Each row has a class, written after it.
[-158  132  -17 -308  303   92  146  270  257  -36  -20    3 -131  -16
  -22  223   63  126 -144   96  -58  224   72   19 -148    7  -55 -142
  -66  127   98  190 -166 -114  -59  201 -199  143 -185] => J_376
[ -67  -59   -6  -19   28   38  -17   69  -12  -64   47  -16 -115   44
  -49  175  -20  -47   25  -43   18  -43   32   54  -49   12  -53  -16
   14  -50   43   28 -129   57 -112   18   -8   72 -103] => J_676
[  -9    0  -31  -70   72   22  106   18   33  -57   13   20  -76   60
  -15  207  -18   -1   13   66   -1   33   15   14  -40   32 -117  -21
   39   44   77   86  -74  -40  -81   46  -63   19 -111] => J_591
[  75   61  137 -106  127   24  164  105  239   55  -50 -288  186   19
  276  291  214   71  175  196  -28   71  183 -234  131  -62   -2 -198
  179  241  124  186  149 -163  107    8  -83 -267 -314] => J_563
[   0  -35  -58   60   85  173  227  132   56  -76  249  -20  -34  202
 -106  115   88  135  412  136   90 -136 -118  119   57  -53  -38  -39
  157  -38 -236   10  -40   17 -263  119  -58  151  -85] => J_652
[ 236 -186  176   19   -4   72   23  179 -268   77  411   33   71 -104
   21 -289 -276  246  406   67  -79 -218 -182 -266 -178 -215 -133  272
  -12   91 -317  -59 -254   57   72   17   -4  368 -197] => J_676
[ 166  230 -299  136  -22   52  -73  154 -179 -440 -147  -37 -202 -170
  -58  383   95  163 -552  252 -131 -350   42 -136 -137  167 -258  -67
   83 -218  257  427   54   20  -48  269  275  201 -133] => J_376
[-190  328  168  -73 -122 -111 -591  -22  -79 -112  324 -146  144   23
  127  201    3   91 -335 -258  -60   42  -70 -145 -335  124  -90 -153
 -166 -213  197 -187 -633   68  132 -465  263   -1 -217] => J_652
[ -80   87  -89 -190 -109   87  280   80 -279  401  -88   63 -203 -134
   15  379   65   78 -419  215  246 -266  106  -72   50  212 -138   23
  215  154   30  113  152 -215  144  310  162 -182 -201] => J_652
[  66 -132 -142  -10   42  191 -394  125  -81 -228  156 -153   -1  -26
  -34  190  209  -69 -129  145  -71  -50 -221   29 -272  177 -384 -160
  115 -142  286  128 -378   -5 -202  -85  -14  142 -261] => J_676
[ -25  148  -45 -179  -57  149  456  270 -195  291  191  -33  -60 -104
  -54   37 -111   90  196   63  120  -87    2  -68 -162  -80  314   80
   21 -105 -249  -74 -137 -242  -35  121  173   63 -161] => J_477
[ -91   -1  306  -81 -264  -11 -239  259 -152   98   87  213  185 -218
  -51 -181  -50  473  448   -9  -18 -501 -187 -350  106 -192 -205    2
  212  -90 -505 -232 -183 -195  -29  256 -319  130 -193] => J_843
[   0  -15  -99 -154   -5 -137 -281  -79   54  -28  -33   97  -42   60
  -27   31  198  187   73    4   13   37  -46  -35   39  -83  -94    3
  100  -66 -111  123   76  -81 -224   86 -115   90  123] => J_591
[ -83  323  221    0  218 -182  550  216  130  293 -161   93   28  -58
  -13 -125 -215  242  139  -22 -114 -124  150 -146  280 -262  149  -39
 -123   54 -208   14  197   51   86  308  -41  118  -21] => J_64
[ -85  -19 -124   41  -40  110  174  125 -128    5  -78  230   44   65
  -52   40   -8   -6  208  -78   23  -74   -8  132  -23  -37    5   48
  105 -215 -224 -192 -121   66   58   -8   27  -40   34] => J_676
[ -37  -66   10 -180    1 -392 -242  147  143  -91 -199   11  -20  -17
  119  -38  259  290   41  -44   62   61   86   61    1 -241   30 -103
    3 -156 -140  -52  177  165  119  -58  -92   73  344] => J_59
[-192 -475  -59  -86   50   29 -173 -353   48    1   35 -241  320   66
  383  355  318   91  602  -91   17  108  276  568 -192  140  100   64
   10   57 -109 -174   22 -240 -429  188 -153  136 -453] => J_59
[ 174   90   64  -70   -2   91 -145  -84   41   63  -25 -115   42   17
    0  250  122 -154  234    0 -229  -41  175 -263  231  -95   75  180
   97   22 -147   89  -13 -220  -78   10  116  -49 -391] => J_935
[ -24   54    4  -22  155    1  106   94    5  -69   82  -22 -115   64
  -72  178  -89   -4  -14  -17   22    8   24  -33 -184   79    3  -22
  -34  -21   90   51 -152    0 -112   62   18  111 -149] => J_376
[ 185  125   36   12 -311 -195 -204  383 -336  470 -132  324 -124   37
  -15 -266 -306   14  -62  100 -194  -83 -186 -500 -180  168 -331  341
 -145  316 -157  -60  228  -63  -27  -48  -94   -5   39] => J_591
[-233  283  122 -119  205 -101 -326 -183   86  116  -74   97   81 -354
  345  217  174  -14 -170 -346   51   54  239 -185 -183 -224  232 -432
   89  -10   39  -98  105 -156    4 -208  117   47  -11] => J_64
[ -13 -262 -154  -18  178  189 -200 -112 -158  205   40  430  163  184
  -31 -208   37   59  202   43  131 -104  213  149  -52 -108 -233 -150
  143 -192 -219   82 -440   59 -130 -153 -320  352   19] => J_676
[  46  -74  -18    9   79  150  157  -52 -176   52  189   89   48  119
  149   53   89 -303   -8  312  -61  111  -13   86 -275  -17  156  -90
 -102   10   35   50  118  194   12 -256  157  155   57] => J_113
[ -52  168    3    1  128  -17   41   56   24  -90    0  -11   24  116
   60  270  -66  -63  109   42 -207  -65   16  -92  215   44   28  101
  -11   27    3  -79  -57   47  -62   98  101   22 -276] => J_591
[-345  116  202 -231  429  -18  552  102  374  140  -79 -285   51  119
  -76  120  172  131  -12 -345  -66   91  502  -35 -114  -12  544 -187
  135 -233  -15 -345 -495  -12  133 -263  -76  255 -138] => J_59
[  20  -93  -61  -24  120   34   61   76   37  -76   30   37  -96   65
  -76  101  -17    7   97   27   78  -15   71   94  -88    1  -16  -13
   -4   23   59   73  -67    6 -148   21  -64   69  -49] => J_376
[  11  125   30    1  174   26  304  118   35  -88  148   82    4  197
 -133  -29   38   58  -12  157   20  -72 -125 -187    6   45  -28   15
  125  -10  -56   89  -70  111   37   28  -15   40   16] => J_376
[  40   -3  -25  -23   46   20   54    2   23  -73  -25  -11 -149   74
  -50  197  -64  -37   92    8    3  -17   34  -37  -32   48  -80    2
   53   25   16   18 -117  -31 -143   48  -27   21 -139] => J_591
[ 141  -53 -101   49 -166  -87 -454  141 -345  -76 -214  101 -170   64
   25   25 -166 -181  259 -161  190   -7  237  435  160 -107  111  116
   47 -126  -98 -218   55 -214 -163   53  -95 -141  -14] => J_502
[  31   51  260   75  118  117  427   18  133 -119  -51 -310  132 -295
 -105  -92  109 -313  -29 -239  -48   87  497  177 -155 -285  190 -223
   88 -297  -70 -204 -148  -78   -2  114   14  304  -41] => J_59
[-157  105   92  -56 -289  -49  126 -317   26  -78 -120  173   35 -212
    7  249  189  -80 -344   54   13 -165   25 -298 -283    1  178 -226
  134 -301   67 -162   46   18   73  -12  345   54  117] => J_113
[ -11  -48 -144  -37  106   77  245  239  471    2  -18 -253   -3  -53
   66  111   69  -31   47  181  131   82  166   34 -219  206  -51 -154
   98  -88   64  135  -69   47   64   92 -140   47 -113] => J_591
[  69  132   34  117  -19   66   37  101 -165   59  -45  146  -69  -19
 -143 -130 -162  -67   39  -62  -17 -168    2   26  164 -153   83  115
  -10 -110 -171  -94 -110 -111  -61   67   46   47  -23] => J_376
[  79 -103 -344 -128 -186 -144 -635 -587   27    2 -443  557 -235 -154
    5  203  -97 -135  -71 -254  -22   29   64   69  525  183  -60   33
   -5   89  202  209  344 -354 -510  211 -169 -151  -11] => J_64
[ -78 -142  -67   12  -41  -22  -28 -136   77 -129 -272   -6   72 -175
   56  481 -116 -141   53 -226    0  -96  527 -256  899 -177   76 -123
  182  303  353  171  503 -159 -259  418 -183 -195 -127] => J_843
[-309  414  230 -260  289 -111  198   99 -108  277 -208  189   45  -66
  103   -1 -249  553 -106  -77   76 -190  449 -292   42 -185  247 -101
  -23   68 -484 -123   23  -12  342  271  -98  236  -68] => J_113
[ 123  292  -14  103 -257  310 -168 -289  -90 -208  -95   -5 -270 -107
 -114  143  146   73  -97  -92 -180 -249  177   21   11   77   82 -152
  -31  -39   10  -57   14  -84 -263  -21  399 -110 -147] => J_502
[ -92   90   39  -16   58   35  493  502  201 -288  -39   40 -203   72
 -376   90 -143 -195  105  -43  136 -143   36  159  201  -95  -19  211
  249  175 -131 -102  -23  -83 -313  254 -204   79   13] => J_652
[-234  255  208  -55   88   49  209 -199   18  275  171   42   70  -73
  292  463  101  -75 -185   16   14    8  232 -285  105  -72  247 -454
   92  -35  138 -261  181  -71  253  -11  221   40 -207] => J_652
[  43   33   88 -103 -187  -90   99   33  -90  -96 -146  213 -177 -154
 -201 -166 -331  240 -332 -262  -67  -31   39 -185  149 -344  -77   52
  -83 -105    5  111 -539 -129   69  -50 -123  291  122] => J_64
[-223  115  435 -170   43   14  412  -51  -73 -248  152  194 -131  242
 -303  -96  153  242   61  -82 -121   45 -503  -28  222 -176   46   14
  144   62 -233 -176   17   25  120  -87 -207 -143  234] => J_502
[ -28   80  -28   74   54   56  102 -218 -158  -45 -142  128   22 -102
   13   25  -99  203 -132 -187    9  -70  113  223  -97  -92 -144   90
  -68  -60 -347  -58  -68  -26  171   57  131   71   44] => J_59
[-115  328  106   74  -49  157 -652  290  -31 -273  151 -259 -127  -88
  152  327  107   23 -357   30 -137 -118   69   56 -758   22   78  -84
  -15 -340  -24 -171 -466    4  231 -219  347  262 -218] => J_113
[-257  149  212 -272 -200 -210  339  305 -151  460 -238  238  263  391
  110 -158  -41  370  229  121  -26    5  -56 -323  305 -248  109  301
   49  115 -597 -202 -220 -349  199  -49 -352 -134  -64] => J_477
[ -85  101   14   -7  263 -299 -112 -150  113   -3 -229  -19 -126   45
  -84  357  -61  166  106 -370  174 -152  322 -274  528 -337  258 -132
  419 -382  -66   26  -61 -287 -179  317 -118  172  -76] => J_676
[  65  122  -44   21   68  -25  -14  -77  -25   68 -267   32  -94   55
  -24  188  -94  177   75   21   11 -183  105  -55  160    9  -27   17
   62   42 -139   24   47 -129 -132  108   56  -63 -158] => J_113
[ 243 -535 -100  139 -487 -225 -145 -642  242  -33 -411   84 -284 -179
  144  279   46  193  230 -205   29 -218   31   93  652  275 -370   22
   10  367  193  431  369  111 -408  297   -4 -462  -61] => J_563
[  12   51  -82    9   61  -35   36 -184 -104  241  358 -227  292 -268
  358  154  173 -176 -612   58  -84  308  218   29 -279  265   65   45
  -17 -108  380  355  403   10  507  198  308   -3  -29] => J_477
[  11 -308 -216   14  191   90  312 -228 -158 -190  -31 -198  205  -48
    7  305  -58    0  126  -17   24   96  230   -6 -268  111    5 -128
   -4 -240  107   31  -82 -113 -209  264  -53  378 -285] => J_376
[  71  -67  -40   26 -486  -34 -174 -253 -344   38   66  104 -119 -173
  200  185  180   90  -79   84 -149   27 -297  116 -346   60   14  -20
 -203 -323  110  156  -43   68   -3  194  426  -96   -1] => J_652
[  24 -183 -265  -71  -45  -34  -68   71    6 -303 -436  302 -145  200
 -266  236   82  -71  136   67   63 -300   81    6  283  -44 -391   27
  124  101  -62   71 -154  212 -413  -49  -63  -34   58] => J_64
[ 122   60 -102  -39    3 -123   64 -147 -226  187 -210  188 -281  -44
 -122  340 -244 -149   34  -96  -13 -141  -61 -327  210  101  -72   52
   14  -24   -1 -219  109   57  -33  150  329 -152 -114] => J_591
[  11  368 -187 -162 -304   -2 -899  259 -150  -92 -267  151  -92 -479
  210 -167  190 -301 -676  157  134   91  -87  391 -417   71 -312 -212
 -361   31   60   26  221   86  142 -171  259 -364  290] => J_59
[ 349  190  -69  171 -144  -60   -8  -87 -190  298  -71  255 -119  -68
  126 -103    4  205 -192  229 -188  -13 -459  -98  -82  130 -253   26
  -70   89  163  322  382 -276   35  -80   96 -267   57] => J_59
[ -76 -200  173  146   -4   90 -587 -277 -266   32  223  -58   78   37
   61   23 -201  -99  -81 -251 -171  148   72  437 -418  -50  155   74
 -390 -162  183 -223 -184   35  254 -368   99  112    0] => J_563
[ 221 -117   40  210  105  -84  440 -381   42  287 -103  -98  138   -8
   89  117  -42   50  217  175 -133 -142 -126 -242  -81   76  -46   75
  -84   39   47  -24  197   97   49  146  428 -133 -178] => J_59
[ 189  -93  -74  232   64  324  228  183  -27  144  226 -396  236   11
   36 -423   -1 -435   79  211  250  -14  -20  180 -332  140  213   99
   10  -35  -89 -189 -223  240  371 -350  302 -213   -5] => J_935
[ 174  142  -99 -169 -266   -5 -162  127 -224 -123 -136  -50   44 -192
   13  329  -10 -133  -49  185  -75  -75  -16 -215  265  112 -338   42
   26  247  311   90  233 -246 -260  312   81 -333 -355] => J_591
[  37   25  -43 -150 -427   34   47 -580   14   66 -395  474  -72   82
 -220  -40  167   76   62  305  -32 -225 -243 -195  690 -317   88    8
  -73   21 -125  188  299 -186 -333  103  145 -369  244] => J_502
[ 143 -352   -6  216   42 -237  -52 -237  -70  167   57  323  134  160
  224 -255 -265   83  546   30  -72  -92 -108   14 -273  219  112  176
 -268  -56 -140  -57  132  215    4 -358 -145  134   -1] => J_376
[ -25   58 -201 -122   44 -139  421  264  235  143 -217  482 -148 -148
    2  -89  -19 -141 -102   33  -43 -120  153 -179 -212  374   81  -14
  110   30  -65   92  201  181  -47 -111 -141  109  169] => J_843
[ -28    8  193   13  116  -97  583   73  358  -56 -286   33  201   24
  -23 -261   44 -425  161   55  109  160  168 -185  386 -518  413 -271
   71  -45   23 -358   88  314  228 -149  118 -215  402] => J_502
[  88  -56    7   -5   58    0    0   19   -7    9   50  -16  -27   50
  -16  111 -100  -53   43   12  -27    7   54   26  -18    9  -53  -10
  -50   72   85   68  -32   22  -42  -65   11   38  -84] => J_563
[ -47   95   40   31   76  -30  118  -22  -90   67  -33   13   41  175
  -39   95  -38   52   73   70   95 -106  -23  -77  280  -94   38   -8
  121  -40 -154 -136   40  -95   96   91   20 -115  -40] => J_477
[-368   61 -291 -245  -39   73  158 -116 -133 -285 -176  133  -25   25
  -42  671   76    1 -318   71  -34   91   84  265   11  221  173 -199
   12 -136  579  -73  102 -335 -288  274  -55   12 -191] => J_591
[ 429   48 -303  291   -4   16 -255  471  -96 -302   29 -119  -99   56
  -16  161   91 -433  -42  285  -45   22  -48  164  -95   95 -317   61
  121  -29  378  247  218   10 -280  152  140  -60  -66] => J_376
[-40 -66 -34 -48  79 -45  53   3  67 -32  49  -4 -46  49   0 180 -17  15
   6  33  -7  33  -8 -70  29   6  -6 -87   2  26 105  90  42   6 -95  70
 -60  43 -17] => J_843
[  13  -14   -3   37  -56  101  -30    2  -36 -188 -205  189 -101   74
 -165   36  -10   45    8   92  -26 -227  -69   -4  275  -32 -295    0
  108   68 -116  107 -141   33 -212  180  -95   -3  -53] => J_502
[ 313   -8   26  311  -20  280  148  370  -78   20  -36  117  -29  137
 -301 -547 -201 -470 -269  165  -71  107  -32   36  174 -100 -360   30
   -9  117   -3  214  -57  284  145 -245 -212  -14  383] => J_113
[ 291 -344 -155   94  -44    8  213 -157 -202 -385 -170  -82  -96   34
 -111  485 -262 -113  271  110 -188   12  -47   97  -39  -44  -96  305
 -204  -78  277  222   17   43  -62  190  226 -122 -216] => J_59
[ 134  -75  -94  128  357  105  440 -110   45   51    5 -196  390  157
  200  -80 -157   43   21  324   26   74  382 -203  -14  -37  137  -10
  -31  328  143  247  299   77  106  -16  -23  124  -57] => J_113
[ 140  101 -159 -121  112 -233  346  175   60  227 -182   68  172  107
  198  -15  -87   85  -92  394  -21  237  126 -234  -10 -144  115 -122
 -202  120  372  -41  288  169  270   87  274 -116  138] => J_502
[-187 -525 -184   -2 -264  -84 -483 -380 -228  160 -153  329  175  166
  144  164   39  317   95  -62   21 -182   82  118 -174  298 -182  201
 -115   41   34   24   24  -68 -108 -250 -234    9  -38] => J_376
[-161 -200  131 -108 -270  119 -194 -182 -226 -153  215  103  239  -96
    9   59  157  -46 -106  -24 -132   66 -315 -114  -44  -63   54  -38
  -40 -114  239 -179  -48   50  224 -225   69 -139  125] => J_59
[ 247   -1 -240   84 -183 -232 -298  137  243  124 -239  -83  -36  -86
  110   36   85  122  -12   86  217 -202  174   23  338  -85 -309  -80
  130 -102  -75  137  -68  156  -96  122  228  -72   61] => J_113
[-112  -40  -27 -129  -73  -26  308  116 -111   38  140  237 -140    2
   14  -91  123  102 -180  113  -42  -75 -146  -34 -269  143  309  182
   -9   11   -4   -1  105  158  159 -115  115   86  211] => J_376
[   6  -16  -13   -1  -50   29 -149   18   31  -54    3   36 -119   -7
  -59  142   30   49  141   -3   16 -211  -28  -85  186 -103  -72  -74
  122 -126  -68   25 -179  -42 -244  108    2  117 -156] => J_676
[ 322   26  -54 -257   18   97  479   -8 -258   89 -211  240   34   11
 -136 -139   11  464   24  429 -112    0  -83 -381 -136 -232 -373   81
    1  161 -171  392   32 -137  192  126  -92  -75   48] => J_591
[ -83 -119 -278 -173  -10  -68  -69   13  168   95 -213  274  235  196
  -12 -168 -143  127    5  224 -143  111   74 -328  383   39   68  170
 -174  244  204  324  257   28 -120  -15 -365    1  187] => J_591
[-210  -96   18 -228 -159  127 -352 -192 -212  -85 -148 -102 -104   33
 -106  428   12  126  123 -131  207 -117  259  -84  201 -274  288 -185
  169 -354 -136 -180 -333 -443 -138  238 -136   33 -208] => J_843
[  31  -80  -13   21  159   33  122    4   84  -66   23  -91    7   98
  -21  130   -8  -87   94   52   44   37   83   93 -112    9  -30  -70
  -27  -16   75   35  -82   61  -71  -76   -5   47  -65] => J_59
[-161  274  212 -180   25  352  136  203   86   31 -269  246 -117 -191
 -164  -88 -282  -68   29  -72   80 -253  275 -225  120 -116   90 -137
  119   48 -533 -110 -411 -227   66   87 -327   91 -236] => J_563
[-237   61  112 -154  -11  -34  262  197 -263   57   54  117   91  -84
 -173  210 -288  -71   61 -110   63 -199  144  -63  101  -15  -52  129
  -70 -114 -205  -93   -8  118  147  213  -36   97 -148] => J_64
[  74 -237  106   39 -397  -67 -402 -406 -457  -14  368  184   35  169
 -124 -317   57  195  -95 -172  130  -52 -410 -124  -42  -44  -96   64
   42  -79  -70 -208 -139 -190 -119 -506 -100   98  275] => J_376
[  30  -32   -3   12   88   21   35   35   32  -24   70  -50  -32   27
  -25  107  -52  -63   54    4   51   30   69  104 -142   55   27  -31
   39  -15   63   26  -15   26 -101  -14   10   73  -44] => J_113
